Below are the code and all the weights of a small trained network. Each question names an input and a target symbol and asks about switching units off, where a switched-off unit gives its printed mean instead of its output.

import numpy as np


def w(rows, s, z=0):
    codes = np.array(rows[::2]) - 128.0
    scale = np.full(codes.shape[1], s)
    scale[-1] = z or s
    return codes * scale


def softmax(a):
    e = np.exp(a - a.max(-1, keepdims=True))
    return e / e.sum(-1, keepdims=True)


def log_softmax(a):
    a = a - a.max(-1, keepdims=True)
    return a - np.log(np.exp(a).sum(-1, keepdims=True))


def net(x, mask):
    ids = ['ΓΘΞΦΨαβζλμπτ'.index(c) for c in x.split()]
    T = len(ids)
    res = E[ids] + P[:T]
    u = 0
    for l in range(3):
        r = res
        for j in range(3):
            rows = slice(2 * j, 2 * j + 2)
            q, k, v = (r @ M[l][rows].T for M in (Q, K, V))
            z = softmax(np.where(np.tri(T) > 0, q @ k.T / 2**0.5, -1e9)) @ v
            o = O[l][rows]
            res = res + np.where(mask[u + j], z, o[:, -1]) @ o[:, :-1]
        u += 3
    return log_softmax(res[-1] @ U[:, :-1].T + U[:, -1])


Q, K, V, O = {}, {}, {}, {}
E = w([
[221,89,152,120,178,82],'Γ',
[73,145,115,173,109,90],'Θ',
[6,195,108,118,204,98],'Ξ',
[82,155,120,169,107,81],'Φ',
[90,96,176,129,4,167],'Ψ',
[37,33,237,102,207,71],'α',
[72,212,103,126,162,99],'β',
[80,122,204,197,188,118],'ζ',
[223,128,171,197,175,68],'λ',
[166,69,86,67,188,68],'μ',
[27,126,157,196,88,26],'π',
[134,183,100,165,92,107],'τ',
],0.017)
P = w([
[136,97,2,222,117,103],'0',
[127,117,95,209,145,124],'1',
[134,121,115,177,145,115],'2',
[133,122,140,154,143,109],'3',
[134,128,148,138,139,101],'4',
[132,131,166,127,137,98],'5',
[129,133,171,118,134,95],'6',
[126,134,172,108,131,93],'7',
[120,134,180,99,126,93],'8',
],0.012)
Q[0] = w([
[146,137,162,19,146,41],'0.h0',
[223,147,104,145,145,39],'0.h0',
[169,115,101,42,62,43],'0.h1',
[154,163,145,136,104,99],'0.h1',
[2,98,62,143,105,93],'0.h2',
[157,246,106,175,142,100],'0.h2',
],0.0078)
K[0] = w([
[132,156,110,125,127,191],'0.h0',
[155,80,127,98,53,175],'0.h0',
[139,154,78,144,95,254],'0.h1',
[79,112,127,88,124,104],'0.h1',
[76,225,67,129,167,218],'0.h2',
[147,222,147,128,108,103],'0.h2',
],0.0094)
V[0] = w([
[124,84,141,145,103,108],'0.h0',
[140,94,140,138,99,172],'0.h0',
[103,100,88,147,156,114],'0.h1',
[97,93,156,101,57,149],'0.h1',
[167,105,165,179,147,98],'0.h2',
[128,145,135,158,115,2],'0.h2',
],0.0097)
O[0] = w([
[177,142,116,221,102,195,169],'0.h0',
[73,148,79,241,129,131,100],'0.h0',
[120,145,19,91,165,81,179],'0.h1',
[149,118,183,43,145,116,134],'0.h1',
[35,1,147,131,129,218,155],'0.h2',
[84,79,84,209,137,251,254],'0.h2',
],0.0053,0.0082)
Q[1] = w([
[201,18,113,88,229,153],'1.h0',
[131,134,169,82,89,69],'1.h0',
[188,187,120,85,143,111],'1.h1',
[147,135,100,123,62,78],'1.h1',
[162,80,183,103,67,253],'1.h2',
[131,179,66,121,25,162],'1.h2',
],0.012)
K[1] = w([
[146,63,178,183,107,35],'1.h0',
[126,99,148,47,138,224],'1.h0',
[133,244,29,79,197,255],'1.h1',
[195,113,144,111,98,225],'1.h1',
[218,61,138,56,69,244],'1.h2',
[251,217,61,169,76,154],'1.h2',
],0.0092)
V[1] = w([
[174,123,106,78,57,219],'1.h0',
[141,134,135,107,185,190],'1.h0',
[86,77,123,134,102,127],'1.h1',
[98,193,143,120,166,181],'1.h1',
[163,180,124,115,125,208],'1.h2',
[12,83,175,62,163,120],'1.h2',
],0.011)
O[1] = w([
[254,136,163,114,99,96,16],'1.h0',
[127,64,204,132,198,122,83],'1.h0',
[215,228,80,130,134,196,254],'1.h1',
[77,86,231,130,96,75,87],'1.h1',
[189,124,101,175,71,51,42],'1.h2',
[219,172,93,64,143,214,211],'1.h2',
],0.0078,0.0084)
Q[2] = w([
[99,123,224,72,74,158],'2.h0',
[181,127,128,94,160,201],'2.h0',
[85,25,138,87,16,102],'2.h1',
[35,123,94,182,161,176],'2.h1',
[19,217,1,168,117,200],'2.h2',
[90,124,180,76,130,169],'2.h2',
],0.0088)
K[2] = w([
[101,48,113,126,109,121],'2.h0',
[138,154,164,115,98,176],'2.h0',
[91,58,45,125,50,145],'2.h1',
[71,138,117,142,195,87],'2.h1',
[3,177,136,114,186,91],'2.h2',
[115,197,94,65,100,120],'2.h2',
],0.014)
V[2] = w([
[77,102,103,158,218,45],'2.h0',
[89,132,34,178,157,144],'2.h0',
[147,209,178,187,254,78],'2.h1',
[151,172,186,134,86,157],'2.h1',
[102,157,137,152,222,101],'2.h2',
[92,101,157,162,130,178],'2.h2',
],0.008)
O[2] = w([
[220,162,164,106,90,221,73],'2.h0',
[162,145,221,95,122,43,254],'2.h0',
[75,16,30,59,5,197,145],'2.h1',
[60,107,206,136,130,126,99],'2.h1',
[88,136,123,253,180,34,203],'2.h2',
[100,158,177,52,128,111,173],'2.h2',
],0.0059,0.015)
U = w([
[179,50,131,140,147,113,180],'Γ',
[140,122,137,145,121,148,23],'Θ',
[138,122,131,146,125,141,12],'Ξ',
[104,122,226,46,44,141,244],'Φ',
[141,129,132,141,121,145,15],'Ψ',
[160,137,125,134,169,194,31],'α',
[139,134,132,145,120,151,1],'β',
[46,136,254,185,123,124,106],'ζ',
[144,71,156,216,149,164,38],'λ',
[187,85,98,94,154,68,127],'μ',
[110,220,33,141,48,162,160],'π',
[151,53,136,154,139,150,188],'τ',
],0.0094,0.0065)

Each question gives the input, a string of symbols that net reads in full, and the target symbol t.
The units are the heads (2 rows each of Q, K, V and O). Each row of codes is followed by its name. A weight is (code - 128) times the scale printed after its matrix; where a second scale follows, it is the last column's (O and U).
mask holds one flag per head, layer by layer. A switched-off head (its flag False) gives its mean, the last column of its rows in O, instead of its output. The means were averaged over made-up inputs and are rounded, as every weight is.
A unit's drop is (log p(t) with every unit on - log p(t) with that unit switched off) / (log p(t) with every unit on - log p(t) with every unit switched off).
The circuit of an input: a set's keep is (log p(t) with only the set's units on - log p(t) with every unit switched off) / (log p(t) with every unit on - log p(t) with every unit switched off). Starting from all 9 units, units are removed one at a time, each time the one whose removal leaves the highest keep (on an exact tie, the one counted first), for as long as the keep stays at least 0.8.
circuit, biggest first: the units of the circuit, biggest drop first
most important unit: the unit with the biggest drop
which heads matter: for each layer, one digit per head in row order, 1 if its drop is at least 0.15 and else 0, layers parted by /
drop of u: that unit's drop, to one decimal
input Ξ π π Ψ Ξ, target ζ: most important unit	0.h2
input Ξ Ψ Ψ Ψ, target Φ: circuit, biggest first	[0.h0; 0.h1]
input Ψ β Ξ Γ π τ Ξ π Ξ, target Φ: circuit, biggest first	[1.h1; 0.h0; 2.h1]
input Ψ Ξ Φ α μ, target α: which heads matter	100 / 001 / 000
input β β λ, target λ: circuit, biggest first	[0.h2; 0.h1]
input β λ α Φ Ψ Γ, target α: which heads matter	000 / 001 / 000
input Ψ β α β λ β Γ, target α: which heads matter	001 / 001 / 000
input β π Γ β ζ, target π: circuit, biggest first	[1.h0; 2.h1; 0.h2]
input Ψ Ξ τ Ψ π Ψ λ, target π: circuit, biggest first	[1.h0; 0.h2; 2.h1]
input λ Ψ β β β μ τ τ β, target Φ: circuit, biggest first	[1.h1; 2.h0; 1.h2]
input Ξ β β Ψ π, target π: which heads matter	100 / 010 / 010
input τ β Ψ Ψ λ Ψ τ, target ζ: which heads matter	110 / 001 / 000
input β π Ψ α Ψ Ψ Ψ λ, target α: which heads matter	000 / 001 / 000
input τ ζ τ τ Ξ μ α λ, target α: most important unit	1.h2
input Ξ ζ Ξ, target ζ: which heads matter	011 / 110 / 001
input β π Ψ Ψ β Γ Ψ β, target Φ: which heads matter	011 / 011 / 110
input π α β Ψ Ψ π Γ, target π: which heads matter	100 / 100 / 000
input β Φ β π Ξ λ μ Ψ, target π: which heads matter	010 / 001 / 110
input β α Ψ Ψ Ψ β, target ζ: which heads matter	011 / 011 / 001
input Ψ Ψ β τ α, target α: which heads matter	000 / 001 / 000
input β Ψ Ψ Ψ λ, target λ: most important unit	0.h0
input β π β Ψ τ β Φ Ψ, target ζ: drop of 1.h0	1.0
input β β Ψ α ζ Ψ λ π, target π: drop of 1.h1	0.1
input Ψ Ψ ζ Ξ Φ Ψ Θ α, target α: drop of 1.h2	0.9
input τ Θ τ, target ζ: drop of 0.h0	0.0
